Below are the code and all the weights of a small trained network. Each question names an input and a target symbol and asks about switching units off, where a switched-off unit gives its printed mean instead of its output.

import numpy as np


def w(rows, s, z=0):
    codes = np.array(rows[::2]) - 128.0
    scale = np.full(codes.shape[1], s)
    scale[-1] = z or s
    return codes * scale


def norm(h):
    return h / np.sqrt((h * h).mean(-1, keepdims=True) + 1e-5)


def f(y):
    return np.maximum(y, 0)


def softmax(a):
    e = np.exp(a - a.max(-1, keepdims=True))
    return e / e.sum(-1, keepdims=True)


def log_softmax(a):
    a = a - a.max(-1, keepdims=True)
    return a - np.log(np.exp(a).sum(-1, keepdims=True))


def net(x, mask):
    ids = ['βδεζηθμξφψω'.index(c) for c in x.split()]
    T = len(ids)
    res = E[ids] + P[:T]
    u = 0
    for l in range(3):
        q, k, v = (norm(res) @ M[l].T for M in (Q, K, V))
        z = softmax(np.where(np.tri(T) > 0, q @ k.T / 2**0.5, -1e9)) @ v
        res = res + np.where(mask[u], z, O[l][:, -1]) @ O[l][:, :-1]
        u += 1
        y = f(norm(res) @ A[l][:, :-1].T + A[l][:, -1])
        res = res + np.where(mask[u : u + 8], y, B[l][:, -1]) @ B[l][:, :-1]
        u += 8
    return log_softmax(norm(res)[-1] @ U[:, :-1].T + U[:, -1])


Q, K, V, O, A, B = {}, {}, {}, {}, {}, {}
E = w([
[87,163,125,102,91,133,140,45,182,122,143],'β',
[90,148,151,81,121,199,87,139,167,168,122],'δ',
[118,124,151,138,110,98,123,162,190,205,151],'ε',
[84,28,105,75,161,22,58,104,108,109,116],'ζ',
[167,146,115,90,138,123,57,107,134,203,115],'η',
[144,98,118,163,183,104,121,138,179,107,189],'θ',
[162,118,154,164,98,141,67,177,143,95,179],'μ',
[30,213,10,188,174,137,125,188,80,171,126],'ξ',
[113,69,135,129,18,207,185,105,118,170,170],'φ',
[156,148,140,161,142,199,108,66,141,80,93],'ψ',
[137,96,120,132,148,185,149,122,176,192,53],'ω',
],0.011)
P = w([
[253,173,147,48,99,147,133,193,176,73,135],'0',
[201,178,169,72,118,158,152,150,156,98,145],'1',
[178,175,172,96,130,166,146,142,152,118,147],'2',
[154,155,148,100,134,162,122,141,140,124,136],'3',
[128,149,138,112,131,175,123,133,141,130,136],'4',
[127,128,122,131,138,167,113,136,140,128,140],'5',
[99,124,115,136,139,174,106,128,137,128,134],'6',
[98,113,106,156,143,163,95,126,137,130,133],'7',
[86,103,98,169,146,155,92,121,130,127,126],'8',
[77,94,93,187,144,154,88,120,127,132,123],'9',
[52,81,92,198,151,147,89,115,113,127,116],'10',
[49,80,91,215,143,149,80,119,112,125,111],'11',
[41,73,92,234,146,151,76,127,110,120,103],'12',
],0.0057)
Q[0] = w([
[75,108,105,221,132,188,50,122,171,180,129],'0.h0',
[89,132,17,10,89,115,62,63,254,101,212],'0.h0',
],0.0041)
K[0] = w([
[54,138,17,243,141,113,139,142,76,142,23],'0.h0',
[65,97,72,223,100,160,1,108,127,223,170],'0.h0',
],0.0034)
V[0] = w([
[206,4,253,109,97,131,216,48,197,72,134],'0.h0',
[3,197,76,104,150,86,182,142,146,89,153],'0.h0',
],0.0024)
O[0] = w([
[168,150,70,87,117,146,134,122,255,94,129,254],'0.h0',
[86,115,40,149,161,101,160,140,109,62,54,121],'0.h0',
],0.0068,0.00058)
A[0] = w([
[135,205,11,109,115,151,46,188,108,132,173,214],'0.n0',
[79,189,107,145,37,135,114,42,210,189,126,119],'0.n1',
[162,130,142,136,146,106,76,121,164,103,211,254],'0.n2',
[165,67,52,67,117,55,126,87,103,59,104,177],'0.n3',
[69,156,228,190,111,116,63,190,150,53,254,132],'0.n4',
[105,104,172,147,194,112,132,128,168,142,221,131],'0.n5',
[101,137,218,93,164,203,123,110,139,166,127,170],'0.n6',
[85,68,140,99,128,103,98,121,66,169,17,98],'0.n7',
],0.0038,0.0012)
B[0] = w([
[9,154,152,177,105,83,188,50,213,142,97,172],'0.n0',
[80,66,255,136,173,106,81,178,70,98,109,253],'0.n1',
[114,167,130,81,79,127,81,43,27,175,65,188],'0.n2',
[134,180,140,137,124,212,121,137,176,177,150,149],'0.n3',
[137,99,80,83,101,21,162,6,81,85,78,181],'0.n4',
[198,134,108,121,160,141,105,12,117,190,183,152],'0.n5',
[226,67,108,138,169,58,52,136,72,77,151,178],'0.n6',
[168,137,175,150,147,146,202,97,112,182,147,156],'0.n7',
],0.0041,0.0061)
Q[1] = w([
[30,72,173,154,134,57,50,97,63,149,150],'1.h0',
[119,74,180,167,42,190,25,3,127,169,104],'1.h0',
],0.0059)
K[1] = w([
[70,159,54,207,131,124,157,130,47,133,113],'1.h0',
[86,52,87,255,152,150,113,126,112,134,110],'1.h0',
],0.0073)
V[1] = w([
[41,194,194,115,142,131,90,212,114,101,132],'1.h0',
[104,181,100,137,4,51,97,98,95,67,150],'1.h0',
],0.004)
O[1] = w([
[201,146,55,110,57,108,204,87,113,234,22,85],'1.h0',
[60,165,3,87,121,186,32,174,29,193,209,253],'1.h0',
],0.0051,0.0013)
A[1] = w([
[63,105,193,91,126,132,77,183,146,200,147,138],'1.n0',
[131,166,75,115,149,22,88,80,124,116,80,86],'1.n1',
[145,168,230,148,88,85,129,81,106,162,48,42],'1.n2',
[127,107,173,114,161,176,114,239,144,143,9,76],'1.n3',
[167,112,133,106,201,122,124,166,102,184,56,138],'1.n4',
[173,228,46,197,134,101,208,163,19,195,127,164],'1.n5',
[140,101,119,108,116,105,181,121,108,255,113,4],'1.n6',
[131,116,75,100,83,207,144,115,144,157,65,149],'1.n7',
],0.0045,0.0012)
B[1] = w([
[109,164,44,109,130,152,149,66,121,64,164,255],'1.n0',
[57,130,181,97,103,173,157,143,171,119,94,206],'1.n1',
[97,40,93,82,116,86,111,182,117,80,142,215],'1.n2',
[110,153,121,137,60,32,147,137,114,60,146,149],'1.n3',
[71,75,162,155,99,100,100,88,103,158,159,159],'1.n4',
[128,94,64,169,155,127,164,163,155,139,3,170],'1.n5',
[155,87,102,164,170,119,57,71,141,156,177,165],'1.n6',
[123,182,147,129,71,140,71,41,139,131,100,177],'1.n7',
],0.0058,0.0036)
Q[2] = w([
[30,126,109,150,160,165,22,1,102,55,152],'2.h0',
[102,58,201,110,95,219,60,36,149,97,186],'2.h0',
],0.0079)
K[2] = w([
[71,84,83,199,145,152,151,125,71,141,101],'2.h0',
[113,95,106,255,152,133,124,161,101,115,71],'2.h0',
],0.0089)
V[2] = w([
[80,182,76,117,246,2,90,124,148,109,88],'2.h0',
[73,117,122,79,86,66,209,157,151,176,200],'2.h0',
],0.0049)
O[2] = w([
[144,182,154,131,141,76,140,216,153,98,156,21],'2.h0',
[6,98,168,225,35,116,109,155,119,164,179,2],'2.h0',
],0.011,0.0021)
A[2] = w([
[109,136,139,171,66,115,144,159,159,154,177,142],'2.n0',
[139,172,119,152,167,75,69,116,88,156,160,230],'2.n1',
[117,220,189,127,149,73,174,159,159,81,146,140],'2.n2',
[134,222,106,160,214,193,82,123,138,103,254,6],'2.n3',
[134,134,185,100,82,179,85,104,130,73,162,252],'2.n4',
[59,100,128,132,87,123,118,157,152,87,145,97],'2.n5',
[183,98,242,135,158,120,94,104,194,170,101,142],'2.n6',
[148,58,165,110,181,83,130,117,142,127,190,136],'2.n7',
],0.0066,0.0024)
B[2] = w([
[143,94,78,117,213,107,164,111,168,105,179,145],'2.n0',
[157,182,139,79,129,211,135,126,73,107,164,182],'2.n1',
[157,24,110,116,175,219,25,132,188,167,84,157],'2.n2',
[159,148,77,254,51,109,62,125,55,118,101,165],'2.n3',
[138,139,130,191,161,101,164,174,118,146,140,254],'2.n4',
[203,141,106,82,122,101,146,174,142,181,122,189],'2.n5',
[74,123,194,202,113,70,244,165,142,111,106,163],'2.n6',
[107,134,186,116,93,202,140,123,135,94,84,170],'2.n7',
],0.0064,0.0076)
U = w([
[90,151,243,79,148,118,150,151,56,134,184,111],'β',
[140,197,78,139,111,130,80,139,23,92,197,133],'δ',
[152,140,153,253,148,183,46,149,169,75,106,7],'ε',
[155,111,90,96,15,38,141,134,112,96,89,93],'ζ',
[126,96,216,220,117,93,192,115,160,47,95,144],'η',
[205,151,68,76,216,154,196,66,109,80,98,140],'θ',
[55,252,57,145,115,188,194,149,203,157,69,227],'μ',
[146,153,155,154,169,113,133,137,77,234,72,75],'ξ',
[120,66,122,81,158,152,59,209,197,135,131,117],'φ',
[142,108,74,150,172,81,194,149,160,128,243,234],'ψ',
[87,14,98,149,106,153,107,28,123,161,142,109],'ω',
],0.0058,0.0019)

Each question gives the input, a string of symbols that net reads in full, and the target symbol t.
The units are the heads (2 rows each of Q, K, V and O) and the neurons (one row each of A and B). Each row of codes is followed by its name. A weight is (code - 128) times the scale printed after its matrix; where a second scale follows, it is the last column's (O, A, B and U).
mask holds one flag per unit, layer by layer, with each layer's heads first. A switched-off unit (its flag False) gives its mean, the last column of its rows in O or B, instead of its output. The means were averaged over made-up inputs and are rounded, as every weight is.
A unit's drop is (log p(t) with every unit on - log p(t) with that unit switched off) / (log p(t) with every unit on - log p(t) with every unit switched off).
The circuit of an input: a set's keep is (log p(t) with only the set's units on - log p(t) with every unit switched off) / (log p(t) with every unit on - log p(t) with every unit switched off). Starting from the 12 units with the biggest drops (on a tie, the unit counted first), units are removed one at a time, each time the one whose removal leaves the highest keep (on an exact tie, the one counted first), for as long as the keep stays at least 0.8.
units of the circuit, in order: the units of the circuit, biggest drop first
k most important neurons: the k neurons with the biggest drops, biggest first
k most important neurons of layer l: the k neurons of layer l with the biggest drops, biggest first
input φ β φ ψ θ β δ, target ε: 3 most important neurons	(0.n1; 1.n0; 0.n6)
input β ψ ω δ ζ, target η: units of the circuit, in order	(1.h0; 0.n3; 0.n7; 2.n6)
input θ β ξ φ φ ψ, target ε: units of the circuit, in order	(2.h0; 2.n2; 2.n3)
input φ ω η φ β ω μ ω θ β φ ε δ, target ω: 4 most important neurons	(1.n3; 1.n0; 0.n5; 0.n2)
input β β η β, target β: units of the circuit, in order	(0.n1; 2.h0)
input β β β ζ β μ β β μ, target δ: units of the circuit, in order	(1.h0; 0.n4; 2.n1)
input β ω φ β, target η: units of the circuit, in order	(1.h0; 2.n6)
input β β ψ φ φ δ, target ω: units of the circuit, in order	(2.h0)
input ψ β ζ η, target β: 2 most important neurons	(1.n4; 0.n3)
input β φ β β β ψ β β ζ ε, target φ: units of the circuit, in order	(2.h0; 2.n2)
input μ β ζ φ μ β η, target δ: 2 most important neurons	(1.n0; 0.n4)
input β ψ η φ ζ δ μ η φ β β ψ ε, target θ: units of the circuit, in order	(2.h0; 1.n0)
input θ ζ ξ ω θ β ζ β φ, target ψ: units of the circuit, in order	(2.h0; 2.n0)
input ξ β β β μ μ η β ω β ψ φ, target ψ: 2 most important neurons of layer 1	(1.n5; 1.n4)
input μ ψ ζ ψ μ ζ η, target δ: 3 most important neurons	(1.n0; 0.n1; 2.n3)
input θ φ ζ, target ω: units of the circuit, in order	(2.h0; 0.n3)
input β β ε β β η φ ε, target ω: units of the circuit, in order	(2.h0; 1.n0)
input η φ ψ β φ φ ε θ ζ, target ε: 3 most important neurons of layer 0	(0.n3; 0.n4; 0.n7)
input β μ β, target δ: units of the circuit, in order	(1.h0; 0.n4; 2.n3)
input μ β δ, target δ: 3 most important neurons	(1.n0; 0.n6; 0.n4)
input φ ψ ψ β μ ψ η φ ω φ β, target η: most important neuron	(1.n4)
input β β β ω β β β β β, target μ: units of the circuit, in order	(0.h0; 2.h0; 0.n6)
input ζ η δ ζ ε β η ζ, target β: most important neuron of layer 1	(1.n4)
input β φ β β β β, target μ: 2 most important neurons	(1.n7; 0.n1)
input ε μ φ μ θ β, target δ: 2 most important neurons of layer 0	(0.n2; 0.n4)
input ξ η β, target φ: units of the circuit, in order	(2.h0; 2.n2)
input ψ ε β ω θ φ, target η: most important neuron	(0.n6)
input β η β ψ ψ β μ β φ ε η ζ, target β: 2 most important neurons	(0.n7; 1.n7)
